Below is a small trained network, with its code and all its weights. Each question gives an input and a target symbol and asks what happens when units are switched off, that is, made to give their printed mean instead of their output.

import numpy as np


def w(rows, s, z=0):
    codes = np.array(rows[::2]) - 128.0
    scale = np.full(codes.shape[1], s)
    scale[-1] = z or s
    return codes * scale


def f(y):
    return np.maximum(y, 0)


def softmax(a):
    e = np.exp(a - a.max(-1, keepdims=True))
    return e / e.sum(-1, keepdims=True)


def log_softmax(a):
    a = a - a.max(-1, keepdims=True)
    return a - np.log(np.exp(a).sum(-1, keepdims=True))


def net(x, mask):
    ids = ['αβδελξπτφ'.index(c) for c in x.split()]
    T = len(ids)
    res = E[ids] + P[:T]
    u = 0
    for l in range(3):
        r = res
        for j in range(2):
            rows = slice(3 * j, 3 * j + 3)
            q, k, v = (r @ M[l][rows].T for M in (Q, K, V))
            z = softmax(np.where(np.tri(T) > 0, q @ k.T / 3**0.5, -1e9)) @ v
            o = O[l][rows]
            res = res + np.where(mask[u + j], z, o[:, -1]) @ o[:, :-1]
        u += 2
        y = f(res @ A[l][:, :-1].T + A[l][:, -1])
        res = res + np.where(mask[u : u + 8], y, B[l][:, -1]) @ B[l][:, :-1]
        u += 8
    return log_softmax(res[-1] @ U[:, :-1].T + U[:, -1])


Q, K, V, O, A, B = {}, {}, {}, {}, {}, {}
E = w([
[153,158,170],'α',
[102,106,110],'β',
[109,145,96],'δ',
[106,203,185],'ε',
[111,124,116],'λ',
[116,111,129],'ξ',
[102,126,93],'π',
[6,162,123],'τ',
[202,147,107],'φ',
],0.019)
P = w([
[84,2,239],'0',
[110,230,112],'1',
[111,220,132],'2',
[109,199,127],'3',
[107,195,132],'4',
[110,218,115],'5',
[113,214,121],'6',
[115,199,123],'7',
[116,214,123],'8',
[112,207,127],'9',
[112,206,114],'10',
],0.0076)
Q[0] = w([
[160,28,87],'L0H0',
[78,113,126],'L0H0',
[54,253,106],'L0H0',
[26,70,17],'L0H1',
[59,80,77],'L0H1',
[197,110,95],'L0H1',
],0.015)
K[0] = w([
[72,205,62],'L0H0',
[86,86,184],'L0H0',
[158,31,189],'L0H0',
[52,113,7],'L0H1',
[73,139,62],'L0H1',
[195,139,105],'L0H1',
],0.017)
V[0] = w([
[94,149,82],'L0H0',
[76,254,152],'L0H0',
[106,150,87],'L0H0',
[150,173,102],'L0H1',
[122,101,145],'L0H1',
[141,169,233],'L0H1',
],0.0092)
O[0] = w([
[110,127,74,44],'L0H0',
[151,254,80,112],'L0H0',
[103,165,79,30],'L0H0',
[174,138,130,137],'L0H1',
[103,93,98,91],'L0H1',
[148,141,109,253],'L0H1',
],0.0098,0.0027)
A[0] = w([
[100,172,206,148],'L0N0',
[254,146,148,54],'L0N1',
[95,181,87,187],'L0N2',
[160,201,202,90],'L0N3',
[54,225,177,219],'L0N4',
[179,154,44,205],'L0N5',
[53,39,55,198],'L0N6',
[124,55,166,1],'L0N7',
],0.0087,0.0072)
B[0] = w([
[168,83,72,177],'L0N0',
[181,173,119,138],'L0N1',
[104,137,188,189],'L0N2',
[108,48,51,157],'L0N3',
[136,13,145,247],'L0N4',
[125,84,166,164],'L0N5',
[113,227,189,170],'L0N6',
[151,254,144,131],'L0N7',
],0.0093,0.015)
Q[1] = w([
[84,157,149],'L1H0',
[130,163,62],'L1H0',
[179,135,137],'L1H0',
[175,101,3],'L1H1',
[246,120,60],'L1H1',
[34,154,167],'L1H1',
],0.016)
K[1] = w([
[117,136,177],'L1H0',
[116,169,69],'L1H0',
[197,137,145],'L1H0',
[107,40,18],'L1H1',
[175,102,22],'L1H1',
[74,133,251],'L1H1',
],0.018)
V[1] = w([
[139,163,43],'L1H0',
[112,174,27],'L1H0',
[200,136,187],'L1H0',
[253,42,190],'L1H1',
[110,186,218],'L1H1',
[154,51,188],'L1H1',
],0.0055)
O[1] = w([
[101,130,169,11],'L1H0',
[88,114,169,2],'L1H0',
[148,164,90,125],'L1H0',
[185,163,184,172],'L1H1',
[97,146,12,200],'L1H1',
[177,96,93,222],'L1H1',
],0.011,0.0072)
A[1] = w([
[55,83,120,15],'L1N0',
[88,2,108,71],'L1N1',
[9,94,90,72],'L1N2',
[120,38,74,124],'L1N3',
[181,155,21,87],'L1N4',
[106,163,76,1],'L1N5',
[161,102,201,93],'L1N6',
[51,94,181,250],'L1N7',
],0.0087,0.0089)
B[1] = w([
[250,154,103,152],'L1N0',
[84,139,156,227],'L1N1',
[135,105,169,215],'L1N2',
[130,163,147,254],'L1N3',
[105,167,171,178],'L1N4',
[58,82,189,130],'L1N5',
[104,115,91,186],'L1N6',
[126,85,105,225],'L1N7',
],0.014,0.0094)
Q[2] = w([
[55,116,117],'L2H0',
[124,228,109],'L2H0',
[96,65,180],'L2H0',
[189,58,216],'L2H1',
[221,160,109],'L2H1',
[96,104,252],'L2H1',
],0.017)
K[2] = w([
[24,129,129],'L2H0',
[103,250,144],'L2H0',
[95,37,192],'L2H0',
[183,65,220],'L2H1',
[198,166,146],'L2H1',
[81,57,245],'L2H1',
],0.016)
V[2] = w([
[117,163,235],'L2H0',
[125,125,198],'L2H0',
[110,12,88],'L2H0',
[101,125,198],'L2H1',
[179,150,77],'L2H1',
[81,151,74],'L2H1',
],0.011)
O[2] = w([
[35,1,82,118],'L2H0',
[95,35,155,153],'L2H0',
[232,191,247,249],'L2H0',
[68,28,100,145],'L2H1',
[188,178,98,100],'L2H1',
[71,238,242,78],'L2H1',
],0.0075,0.012)
A[2] = w([
[82,191,82,10],'L2N0',
[194,167,87,65],'L2N1',
[72,201,162,52],'L2N2',
[181,115,85,92],'L2N3',
[121,128,4,126],'L2N4',
[101,60,127,1],'L2N5',
[159,200,132,161],'L2N6',
[171,116,75,13],'L2N7',
],0.013,0.0096)
B[2] = w([
[11,19,52,166],'L2N0',
[49,88,54,223],'L2N1',
[126,214,131,192],'L2N2',
[86,134,183,254],'L2N3',
[128,75,175,190],'L2N4',
[129,232,92,183],'L2N5',
[186,142,34,205],'L2N6',
[102,172,164,201],'L2N7',
],0.011,0.01)
U = w([
[206,52,25,255],'α',
[61,132,145,39],'β',
[233,173,122,220],'δ',
[254,52,137,68],'ε',
[140,151,89,218],'λ',
[93,82,71,107],'ξ',
[122,201,172,108],'π',
[99,116,227,178],'τ',
[95,4,109,7],'φ',
],0.0098,0.0079)

Each question gives the input, a string of symbols that net reads in full, and the target symbol t.
The units are the heads (3 rows each of Q, K, V and O) and the neurons (one row each of A and B). Each row of codes is followed by its name. A weight is (code - 128) times the scale printed after its matrix; where a second scale follows, it is the last column's (O, A, B and U).
mask holds one flag per unit, layer by layer, with each layer's heads first. A switched-off unit (its flag False) gives its mean, the last column of its rows in O or B, instead of its output. The means were averaged over made-up inputs and are rounded, as every weight is.
A unit's drop is (log p(t) with every unit on - log p(t) with that unit switched off) / (log p(t) with every unit on - log p(t) with every unit switched off).
The circuit of an input: a set's keep is (log p(t) with only the set's units on - log p(t) with every unit switched off) / (log p(t) with every unit on - log p(t) with every unit switched off). Starting from the 12 units with the biggest drops (on a tie, the unit counted first), units are removed one at a time, each time the one whose removal leaves the highest keep (on an exact tie, the one counted first), for as long as the keep stays at least 0.8.
circuit, biggest first: the units of the circuit, biggest drop first
k most important neurons of layer l: the k neurons of layer l with the biggest drops, biggest first
which heads matter: for each layer, one digit per head in row order, 1 if its drop is at least 0.15 and else 0, layers parted by /
input φ α π, target φ: circuit, biggest first => [L2H0, L1H1]
input λ τ β τ π, target λ: which heads matter => 11 / 01 / 11
input π λ τ φ δ δ λ δ τ τ δ, target π: which heads matter => 11 / 01 / 01
input τ ε ξ ξ δ δ ξ, target τ: circuit, biggest first => [L0H0, L1H1, L2H1, L1H0]
input α π δ τ ξ τ δ ε α, target α: circuit, biggest first => [L2H1]
input φ λ δ τ α δ ξ, target φ: circuit, biggest first => [L2H0, L1H1]
input ξ α λ τ π, target ξ: 4 most important neurons of layer 0 => [L0N6, L0N4, L0N7, L0N3]
input τ ξ λ α δ δ π α φ, target φ: which heads matter => 00 / 00 / 11
input τ φ λ τ α λ α ξ ξ, target τ: which heads matter => 11 / 01 / 11
input δ τ π π ξ, target δ: which heads matter => 00 / 01 / 11
input ε τ α τ τ π, target ε: which heads matter => 10 / 01 / 10
input ε φ φ τ ξ β π λ τ τ λ, target ε: 2 most important neurons of layer 0 => [L0N3, L0N6]
input ε π φ π δ, target ε: 3 most important neurons of layer 0 => [L0N3, L0N4, L0N6]
input τ α δ, target τ: which heads matter => 10 / 01 / 10
input τ α τ π, target τ: 4 most important neurons of layer 1 => [L1N2, L1N1, L1N7, L1N4]
input φ ξ α, target α: circuit, biggest first => [L1H1, L2H1]
input λ τ α β, target λ: 3 most important neurons of layer 2 => [L2N2, L2N0, L2N6]
input δ τ τ δ τ β τ β λ, target δ: most important neuron of layer 0 => [L0N4]
input π τ ε τ δ α φ ε, target ε: which heads matter => 00 / 01 / 00
input ε φ τ τ α α τ π β δ, target ε: which heads matter => 10 / 11 / 10
input δ α δ π, target δ: which heads matter => 10 / 01 / 11
input φ α π β τ π α π, target φ: which heads matter => 10 / 11 / 10
input ξ ε τ α τ τ δ, target ξ: which heads matter => 11 / 11 / 11
